Here is a tiny trained network, its code and every weight. The questions are about switching its units off for an input and a class, where a switched-off unit gives its printed mean instead of its output.

import numpy as np


def w(rows, s, z=0):
    codes = np.array(rows[::2]) - 128.0
    scale = np.full(codes.shape[1], s)
    scale[-1] = z or s
    return codes * scale


def norm(h):
    return h / np.sqrt((h * h).mean(-1, keepdims=True) + 1e-5)


def f(y):
    return np.maximum(y, 0)


def log_softmax(a):
    a = a - a.max(-1, keepdims=True)
    return a - np.log(np.exp(a).sum(-1, keepdims=True))


def net(x, mask):
    res = np.array(x, float).reshape(1, 6) / 4 @ E
    u = 0
    for l in range(4):
        y = f(norm(res) @ A[l][:, :-1].T + A[l][:, -1])
        res = res + np.where(mask[u : u + 6], y, B[l][:, -1]) @ B[l][:, :-1]
        u += 6
    return log_softmax(norm(res)[-1] @ U[:, :-1].T + U[:, -1])


A, B = {}, {}
E = w([
[109,81,114,129,142,56],'x0',
[121,112,141,122,129,135],'x1',
[194,137,172,184,81,95],'x2',
[164,2,154,86,85,201],'x3',
[39,115,112,184,83,149],'x4',
[100,119,176,115,134,122],'x5',
],0.0059)
A[0] = w([
[86,198,162,98,133,225,102],'0.n1',
[87,24,86,144,188,1,152],'0.n2',
[97,181,148,130,167,84,2],'0.n3',
[41,93,45,41,204,153,46],'0.n4',
[142,119,184,183,132,131,44],'0.n5',
[65,114,154,84,190,121,58],'0.n6',
],0.0085,0.0023)
B[0] = w([
[195,169,85,181,116,175,200],'0.n1',
[228,208,137,131,2,237,255],'0.n2',
[91,125,114,71,101,82,177],'0.n3',
[204,85,113,210,164,95,241],'0.n4',
[125,83,93,187,153,96,161],'0.n5',
[177,122,110,157,122,109,182],'0.n6',
],0.0077,0.005)
A[1] = w([
[25,126,83,80,194,174,3],'1.n1',
[136,190,184,90,214,97,107],'1.n2',
[220,2,171,149,137,103,148],'1.n3',
[131,173,132,140,156,191,82],'1.n4',
[131,135,210,174,71,79,119],'1.n5',
[167,129,60,117,101,172,118],'1.n6',
],0.0075,0.0054)
B[1] = w([
[245,219,59,209,7,171,128],'1.n1',
[139,52,114,44,71,118,150],'1.n2',
[114,172,52,93,130,127,254],'1.n3',
[118,187,225,106,70,135,144],'1.n4',
[147,61,117,134,253,159,179],'1.n5',
[38,125,206,136,58,80,206],'1.n6',
],0.0071,0.0073)
A[2] = w([
[2,95,117,243,81,159,79],'2.n1',
[145,166,173,146,150,141,1],'2.n2',
[59,9,143,25,72,219,110],'2.n3',
[176,103,67,134,67,60,183],'2.n4',
[179,20,147,182,131,56,135],'2.n5',
[36,78,97,157,142,130,119],'2.n6',
],0.007,0.004)
B[2] = w([
[218,54,144,72,87,6,201],'2.n1',
[162,61,55,188,31,208,130],'2.n2',
[91,182,37,64,141,154,196],'2.n3',
[57,121,107,159,192,91,253],'2.n4',
[122,170,101,255,173,193,173],'2.n5',
[113,83,110,148,89,2,147],'2.n6',
],0.0069,0.0064)
A[3] = w([
[84,120,104,55,86,42,187],'3.n1',
[90,80,84,137,123,197,92],'3.n2',
[132,180,121,115,80,192,187],'3.n3',
[135,114,255,149,145,136,153],'3.n4',
[102,98,143,122,142,136,2],'3.n5',
[14,191,187,176,161,62,170],'3.n6',
],0.0098,0.0044)
B[3] = w([
[124,2,113,32,121,91,253],'3.n1',
[60,177,94,125,188,208,187],'3.n2',
[169,90,164,53,27,56,250],'3.n3',
[158,158,47,37,3,123,143],'3.n4',
[103,160,56,20,143,179,128],'3.n5',
[76,95,44,22,140,235,196],'3.n6',
],0.0063,0.0051)
U = w([
[75,128,56,25,111,154,143],'0',
[150,126,80,98,73,128,189],'1',
[153,127,87,96,82,109,156],'2',
[216,197,195,114,2,195,64],'3',
[184,48,142,97,137,42,112],'4',
[133,173,108,217,185,194,129],'5',
[32,152,244,114,190,145,3],'6',
],0.0078,0.0048)

Each question gives the input, the list of numbers given to net, and the class t.
The units are the neurons (one row each of A and B). Each row of codes is followed by its name. A weight is (code - 128) times the scale printed after its matrix; where a second scale follows, it is the last column's (A, B and U).
mask holds one flag per neuron, layer by layer. A switched-off neuron (its flag False) gives its mean, the last column of its row in B, instead of its output. The means were averaged over made-up inputs and are rounded, as every weight is.
A unit's drop is (log p(t) with every unit on - log p(t) with that unit switched off) / (log p(t) with every unit on - log p(t) with every unit switched off).
The circuit of an input: a set's keep is (log p(t) with only the set's units on - log p(t) with every unit switched off) / (log p(t) with every unit on - log p(t) with every unit switched off). Starting from the 12 units with the biggest drops (on a tie, the unit counted first), units are removed one at a time, each time the one whose removal leaves the highest keep (on an exact tie, the one counted first), for as long as the keep stays at least 0.8.
units of the circuit, in order: the units of the circuit, biggest drop first
unit that matters most: the unit with the biggest drop
top k neurons: the k neurons with the biggest drops, biggest first
top k neurons in layer l: the k neurons of layer l with the biggest drops, biggest first
drop of u: that unit's drop, to one decimal
input [0,0,5,7,-1,0], class 0: top 2 neurons : 0.n4, 1.n3
input [-1,8,7,-8,1,6], class 0: top 2 neurons in layer 0 : 0.n4, 0.n3
input [-8,-5,-3,5,2,-4], class 3: unit that matters most : 0.n1
input [-3,4,-8,-6,-5,1], class 5: top 4 neurons in layer 0 : 0.n4, 0.n6, 0.n1, 0.n2
input [0,4,7,2,5,1], class 5: top 3 neurons : 2.n5, 1.n5, 1.n6
input [0,-4,8,8,-3,-2], class 0: top 2 neurons : 1.n3, 0.n4
input [-3,-2,4,-6,3,0], class 0: top 3 neurons in layer 0 : 0.n2, 0.n4, 0.n3
input [5,-4,6,-8,4,-5], class 0: units of the circuit, in order : 3.n6, 0.n4
input [5,-5,-6,1,-1,-3], class 5: units of the circuit, in order : 0.n4, 2.n5
input [0,4,-6,-5,4,-1], class 5: units of the circuit, in order : 0.n4, 3.n3
input [-4,-2,2,8,3,6], class 0: top 3 neurons : 0.n2, 2.n3, 3.n2
input [-1,-7,7,-8,-1,8], class 0: top 2 neurons : 3.n6, 0.n4
input [-6,5,2,-2,5,-2], class 3: top 2 neurons : 0.n1, 2.n4
input [6,-5,1,-8,3,1], class 0: units of the circuit, in order : 3.n6
input [6,-5,3,8,-7,8], class 0: top 2 neurons in layer 2 : 2.n3, 2.n1
input [-1,-4,-8,4,-7,-7], class 5: top 2 neurons : 0.n4, 2.n1
input [-4,-6,7,-8,2,2], class 0: units of the circuit, in order : 3.n6, 0.n2
input [-1,2,3,-2,4,2], class 4: top 3 neurons in layer 0 : 0.n4, 0.n6, 0.n2
input [7,2,6,-5,-5,3], class 3: top 3 neurons : 0.n2, 1.n3, 0.n4
input [7,6,8,1,6,4], class 5: units of the circuit, in order : 2.n5
input [-8,0,-8,0,8,-2], class 3: top 4 neurons in layer 1 : 1.n4, 1.n5, 1.n3, 1.n2
input [-2,-6,-2,0,7,-1], class 4: top 2 neurons : 2.n1, 0.n2
input [-3,-2,-3,-7,8,-6], class 4: top 2 neurons in layer 0 : 0.n2, 0.n3
input [8,-2,5,4,3,0], class 3: top 2 neurons : 0.n2, 3.n1
input [-4,-2,-6,-1,0,4], class 5: top 2 neurons : 0.n4, 0.n2
input [1,0,3,5,2,5], class 0: top 2 neurons : 0.n4, 1.n3
input [-4,-6,7,3,-3,2], class 5: top neuron : 0.n2
input [-6,-3,1,0,4,2], class 3: drop of 1.n4 : 0.1
input [8,5,6,2,-1,-7], class 3: drop of 0.n2 : 1.7
